Below are the code and all the weights of a small trained network. Each question names an input and a class and asks about switching units off, where a switched-off unit gives its printed mean instead of its output.

import numpy as np


def w(rows, s, z=0):
    codes = np.array(rows[::2]) - 128.0
    scale = np.full(codes.shape[1], s)
    scale[-1] = z or s
    return codes * scale


def norm(h):
    return h / np.sqrt((h * h).mean(-1, keepdims=True) + 1e-5)


def f(y):
    return y / 2 * (1 + np.tanh(0.7978845608 * (y + 0.044715 * y**3)))


def log_softmax(a):
    a = a - a.max(-1, keepdims=True)
    return a - np.log(np.exp(a).sum(-1, keepdims=True))


def net(x, mask):
    res = np.array(x, float).reshape(1, 2) / 4 @ E
    u = 0
    for l in range(2):
        y = f(norm(res) @ A[l][:, :-1].T + A[l][:, -1])
        res = res + np.where(mask[u : u + 3], y, B[l][:, -1]) @ B[l][:, :-1]
        u += 3
    return log_softmax(norm(res)[-1] @ U[:, :-1].T + U[:, -1])


A, B = {}, {}
E = w([
[77,216,148,76,206,214,116,17,142],'x0',
[188,145,167,110,127,192,252,254,190],'x1',
],0.0097)
A[0] = w([
[161,239,85,71,155,142,135,73,120,95],'0.n1',
[116,151,228,135,144,255,44,113,92,61],'0.n2',
[130,146,45,221,146,147,94,39,201,1],'0.n3',
],0.0071,0.003)
B[0] = w([
[163,129,168,236,141,34,84,140,181,252],'0.n1',
[224,247,131,138,159,114,154,158,153,232],'0.n2',
[78,129,133,24,127,105,132,71,132,175],'0.n3',
],0.011,0.0044)
A[1] = w([
[78,115,97,80,155,89,61,45,27,181],'1.n1',
[210,25,110,193,55,116,108,160,74,87],'1.n2',
[127,115,133,82,158,255,175,174,178,253],'1.n3',
],0.0086,0.0019)
B[1] = w([
[146,42,115,121,69,176,201,250,114,250],'1.n1',
[120,222,173,134,238,150,77,18,181,255],'1.n2',
[53,46,60,102,56,98,64,76,25,229],'1.n3',
],0.011,0.0075)
U = w([
[148,252,188,169,224,118,100,80,233,254],'0',
[99,108,44,118,19,157,165,128,28,2],'1',
],0.012,0.0014)

Each question gives the input, the list of numbers given to net, and the class t.
The units are the neurons (one row each of A and B). Each row of codes is followed by its name. A weight is (code - 128) times the scale printed after its matrix; where a second scale follows, it is the last column's (A, B and U).
mask holds one flag per neuron, layer by layer. A switched-off neuron (its flag False) gives its mean, the last column of its row in B, instead of its output. The means were averaged over made-up inputs and are rounded, as every weight is.
A unit's drop is (log p(t) with every unit on - log p(t) with that unit switched off) / (log p(t) with every unit on - log p(t) with every unit switched off).
most important unit: the unit with the biggest drop
top k neurons: the k neurons with the biggest drops, biggest first
k most important neurons of layer l: the k neurons of layer l with the biggest drops, biggest first
drop of u: that unit's drop, to one decimal
input [3,4], class 1: most important unit => 1.n2
input [-7,-6], class 0: top 2 neurons => (1.n2 1.n3)
input [5,-6], class 1: top 2 neurons => (1.n2 1.n1)
input [4,6], class 1: 2 most important neurons of layer 1 => (1.n3 1.n2)
input [3,-5], class 1: top 2 neurons => (1.n1 1.n2)
input [-8,6], class 0: 2 most important neurons of layer 1 => (1.n2 1.n1)
input [4,-7], class 1: 2 most important neurons of layer 1 => (1.n1 1.n2)
input [2,-5], class 1: drop of 1.n1 => 0.5
input [-8,-6], class 0: drop of 1.n2 => 1.6
input [2,-7], class 1: drop of 1.n1 => 0.1
